Below are the code and all the weights of a small trained network. Each question names an input and a target symbol and asks about switching units off, where a switched-off unit gives its printed mean instead of its output.

import numpy as np


def w(rows, s, z=0):
    codes = np.array(rows[::2]) - 128.0
    scale = np.full(codes.shape[1], s)
    scale[-1] = z or s
    return codes * scale


def norm(h):
    return h / np.sqrt((h * h).mean(-1, keepdims=True) + 1e-5)


def f(y):
    return np.maximum(y, 0)


def softmax(a):
    e = np.exp(a - a.max(-1, keepdims=True))
    return e / e.sum(-1, keepdims=True)


def log_softmax(a):
    a = a - a.max(-1, keepdims=True)
    return a - np.log(np.exp(a).sum(-1, keepdims=True))


def net(x, mask):
    ids = ['ΔΛΠΣΩβεζθξψ'.index(c) for c in x.split()]
    T = len(ids)
    res = E[ids] + P[:T]
    u = 0
    for l in range(2):
        r = norm(res)
        for j in range(2):
            rows = slice(2 * j, 2 * j + 2)
            q, k, v = (r @ M[l][rows].T for M in (Q, K, V))
            z = softmax(np.where(np.tri(T) > 0, q @ k.T / 2**0.5, -1e9)) @ v
            o = O[l][rows]
            res = res + np.where(mask[u + j], z, o[:, -1]) @ o[:, :-1]
        u += 2
        y = f(norm(res) @ A[l][:, :-1].T + A[l][:, -1])
        res = res + np.where(mask[u : u + 16], y, B[l][:, -1]) @ B[l][:, :-1]
        u += 16
    return log_softmax(norm(res)[-1] @ U[:, :-1].T + U[:, -1])


Q, K, V, O, A, B = {}, {}, {}, {}, {}, {}
E = w([
[35,227,145,6,57,56],'Δ',
[141,202,95,157,87,139],'Λ',
[157,153,208,131,117,50],'Π',
[94,160,148,67,85,126],'Σ',
[153,57,91,139,82,98],'Ω',
[46,93,123,176,200,118],'β',
[90,159,99,80,133,81],'ε',
[209,167,182,196,116,143],'ζ',
[64,96,219,156,110,47],'θ',
[57,199,57,94,166,210],'ξ',
[136,121,139,234,174,127],'ψ',
],0.024)
P = w([
[158,97,149,89,247,126],'0',
[101,145,165,140,98,139],'1',
[107,138,152,151,107,132],'2',
[109,141,150,157,115,129],'3',
[111,142,147,159,121,123],'4',
[113,143,145,161,123,118],'5',
[112,145,145,162,129,114],'6',
[114,145,142,164,130,114],'7',
[112,144,141,165,135,110],'8',
[111,147,141,164,136,109],'9',
[114,151,141,168,140,109],'10',
[114,147,140,168,140,106],'11',
[114,151,140,168,142,107],'12',
],0.015)
Q[0] = w([
[170,180,138,158,209,229],'L0H1',
[211,68,64,247,110,175],'L0H1',
[131,124,172,210,175,81],'L0H2',
[115,118,165,168,147,129],'L0H2',
],0.013)
K[0] = w([
[92,250,118,184,123,165],'L0H1',
[163,126,157,125,197,157],'L0H1',
[152,69,92,121,88,126],'L0H2',
[122,116,142,133,106,154],'L0H2',
],0.018)
V[0] = w([
[175,81,30,148,89,146],'L0H1',
[201,110,96,138,189,206],'L0H1',
[49,254,209,166,162,133],'L0H2',
[124,129,78,76,112,81],'L0H2',
],0.0062)
O[0] = w([
[150,237,99,205,121,155,84],'L0H1',
[195,108,76,174,140,61,69],'L0H1',
[120,80,255,175,153,90,253],'L0H2',
[145,183,124,121,123,82,110],'L0H2',
],0.0083,0.0036)
A[0] = w([
[184,53,102,101,204,119,144],'L0N1',
[33,83,127,186,158,177,23],'L0N2',
[55,187,124,21,200,118,89],'L0N3',
[161,143,227,101,173,225,43],'L0N4',
[235,198,40,132,114,117,123],'L0N5',
[113,120,28,150,141,95,129],'L0N6',
[177,93,255,153,207,212,189],'L0N7',
[83,186,115,108,113,85,61],'L0N8',
[141,175,147,195,139,197,18],'L0N9',
[178,229,16,23,68,140,36],'L0N10',
[189,217,144,123,79,162,102],'L0N11',
[100,113,14,49,127,182,48],'L0N12',
[75,126,102,124,165,18,119],'L0N13',
[239,155,145,176,111,118,109],'L0N14',
[86,78,192,202,63,92,1],'L0N15',
[114,55,147,223,191,119,123],'L0N16',
],0.0088,0.0047)
B[0] = w([
[52,168,96,137,85,72,154],'L0N1',
[171,119,164,128,203,103,181],'L0N2',
[147,130,109,195,50,227,238],'L0N3',
[174,168,91,136,34,207,161],'L0N4',
[45,101,163,124,108,148,213],'L0N5',
[120,152,105,142,70,178,165],'L0N6',
[194,138,59,65,66,66,253],'L0N7',
[94,100,137,183,138,118,188],'L0N8',
[129,83,156,156,131,78,194],'L0N9',
[101,44,134,245,128,137,157],'L0N10',
[67,130,132,195,129,94,215],'L0N11',
[141,248,154,158,120,53,148],'L0N12',
[110,100,166,90,108,180,194],'L0N13',
[109,165,138,67,77,93,235],'L0N14',
[81,182,172,254,187,136,201],'L0N15',
[152,162,196,129,161,137,222],'L0N16',
],0.0089,0.0057)
Q[1] = w([
[113,71,161,109,129,155],'L1H1',
[39,175,113,158,106,155],'L1H1',
[129,154,77,194,146,74],'L1H2',
[44,173,4,220,68,119],'L1H2',
],0.018)
K[1] = w([
[79,129,161,82,128,132],'L1H1',
[147,52,77,131,77,128],'L1H1',
[162,103,49,131,162,74],'L1H2',
[119,114,2,46,144,82],'L1H2',
],0.018)
V[1] = w([
[82,33,18,205,65,70],'L1H1',
[125,24,179,90,143,168],'L1H1',
[211,140,192,184,165,39],'L1H2',
[1,100,170,126,204,107],'L1H2',
],0.0086)
O[1] = w([
[215,8,72,67,153,125,253],'L1H1',
[121,116,251,167,153,102,53],'L1H1',
[133,187,82,97,157,70,220],'L1H2',
[62,87,107,78,166,121,143],'L1H2',
],0.012,0.0046)
A[1] = w([
[128,220,16,117,91,104,139],'L1N1',
[169,78,78,174,179,179,187],'L1N2',
[206,246,128,232,157,98,39],'L1N3',
[131,222,174,75,223,171,65],'L1N4',
[112,200,194,176,98,157,2],'L1N5',
[125,139,86,240,66,121,83],'L1N6',
[22,176,181,90,89,169,89],'L1N7',
[176,165,142,102,197,187,174],'L1N8',
[96,249,197,45,125,220,89],'L1N9',
[172,143,171,210,73,229,84],'L1N10',
[41,138,63,136,106,143,136],'L1N11',
[93,147,203,128,107,115,116],'L1N12',
[91,166,55,36,134,70,99],'L1N13',
[46,192,182,124,206,168,91],'L1N14',
[139,80,163,99,54,30,122],'L1N15',
[122,206,133,37,70,77,46],'L1N16',
],0.012,0.0092)
B[1] = w([
[111,41,204,242,62,142,254],'L1N1',
[67,199,196,125,124,95,213],'L1N2',
[134,14,111,87,121,177,219],'L1N3',
[108,140,105,49,166,164,151],'L1N4',
[7,118,109,156,109,48,164],'L1N5',
[112,202,78,157,166,159,202],'L1N6',
[154,103,105,187,102,76,220],'L1N7',
[143,168,94,141,98,59,160],'L1N8',
[253,181,138,75,252,163,196],'L1N9',
[178,103,129,108,241,150,186],'L1N10',
[107,192,148,97,122,169,202],'L1N11',
[134,94,108,127,111,88,198],'L1N12',
[133,90,150,207,254,172,176],'L1N13',
[171,78,36,108,80,223,199],'L1N14',
[152,227,134,70,139,126,201],'L1N15',
[115,171,50,71,87,100,164],'L1N16',
],0.011,0.0089)
U = w([
[45,198,134,57,79,189,145],'Δ',
[53,141,110,231,96,131,98],'Λ',
[144,232,80,93,167,51,201],'Π',
[208,132,218,133,147,143,103],'Σ',
[127,78,6,73,81,146,184],'Ω',
[79,109,41,80,216,116,230],'β',
[99,19,166,122,105,189,74],'ε',
[238,154,97,179,50,84,3],'ζ',
[64,129,198,107,144,58,166],'θ',
[171,204,43,139,173,206,190],'ξ',
[185,50,77,183,191,63,64],'ψ',
],0.015,0.0048)

Each question gives the input, a string of symbols that net reads in full, and the target symbol t.
The units are the heads (2 rows each of Q, K, V and O) and the neurons (one row each of A and B). Each row of codes is followed by its name. A weight is (code - 128) times the scale printed after its matrix; where a second scale follows, it is the last column's (O, A, B and U).
mask holds one flag per unit, layer by layer, with each layer's heads first. A switched-off unit (its flag False) gives its mean, the last column of its rows in O or B, instead of its output. The means were averaged over made-up inputs and are rounded, as every weight is.
A unit's drop is (log p(t) with every unit on - log p(t) with that unit switched off) / (log p(t) with every unit on - log p(t) with every unit switched off).
The circuit of an input: a set's keep is (log p(t) with only the set's units on - log p(t) with every unit switched off) / (log p(t) with every unit on - log p(t) with every unit switched off). Starting from the 12 units with the biggest drops (on a tie, the unit counted first), units are removed one at a time, each time the one whose removal leaves the highest keep (on an exact tie, the one counted first), for as long as the keep stays at least 0.8.
circuit, biggest first: the units of the circuit, biggest drop first
k most important neurons: the k neurons with the biggest drops, biggest first
k most important neurons of layer l: the k neurons of layer l with the biggest drops, biggest first
heads that matter: for each layer, one digit per head in row order, 1 if its drop is at least 0.15 and else 0, layers parted by /
input ζ Ω Λ Π Ω ψ ψ ψ Ω Ω, target Ω: heads that matter : 01 / 10
input ξ ζ Σ ζ ξ Π Σ ε, target ε: circuit, biggest first : (L1H2)
input Σ ε ε ξ Ω ψ ξ Λ Λ Δ Λ ψ Λ, target Σ: heads that matter : 11 / 11
input Π ε ε ε ξ Δ ε ξ Λ ξ Λ Ω Λ, target Π: 3 most important neurons : (L0N15 L1N15 L1N1)
input Π θ ζ ψ Ω, target Π: circuit, biggest first : (L1N15 L1N1)
input Λ ξ Λ ζ ξ ξ Σ β Ω Ω ξ β, target β: circuit, biggest first : (L0H1 L1H1 L1N2 L1N7)
input β Π Σ Π ψ ζ Ω ψ, target β: circuit, biggest first : (L1H2 L1N1)
input Ω Σ ξ Π ξ ξ ε ε, target Ω: 3 most important neurons of layer 0 : (L0N12 L0N10 L0N6)
input θ ξ Λ ξ θ Λ θ Λ θ Ω ψ ψ ζ, target θ: heads that matter : 11 / 11
input Λ Δ ζ Λ Ω Λ θ Σ, target Λ: heads that matter : 10 / 00
input Δ Σ ζ ζ Λ ψ Λ β Λ Ω Λ ξ, target Δ: heads that matter : 01 / 11
input Δ ξ Λ Λ θ ζ ψ Δ β θ Ω Σ ζ, target Δ: heads that matter : 11 / 11
input Λ Ω Δ θ, target Λ: 2 most important neurons : (L0N15 L1N1)
input ζ Λ Δ ψ Ω, target ζ: heads that matter : 00 / 01
input ζ ψ Π Π ξ θ Λ Ω, target ζ: 2 most important neurons of layer 0 : (L0N1 L0N7)
input ξ ξ Δ θ ζ Δ Δ Π ε Λ ξ Ω, target ξ: 3 most important neurons : (L0N7 L1N1 L1N10)
input ψ ψ ε ζ Λ Π Σ Ω ε, target ψ: heads that matter : 11 / 11
input ζ Λ θ ξ Π ψ Λ ζ Δ Ω Ω, target Ω: heads that matter : 11 / 10
input Λ β Ω Δ ψ Ω Ω Λ θ Σ ζ ε, target Λ: heads that matter : 10 / 01
input ζ Λ Ω β Σ θ Λ θ Σ, target ζ: most important neuron : (L0N7)
input ε Σ Ω Π ξ, target ε: heads that matter : 01 / 11
input ξ ξ Δ Ω Λ ψ ψ ψ ψ ξ Σ ζ, target ξ: heads that matter : 11 / 01
input Σ Ω ψ ξ ζ Δ ξ, target Σ: 2 most important neurons : (L0N7 L0N3)
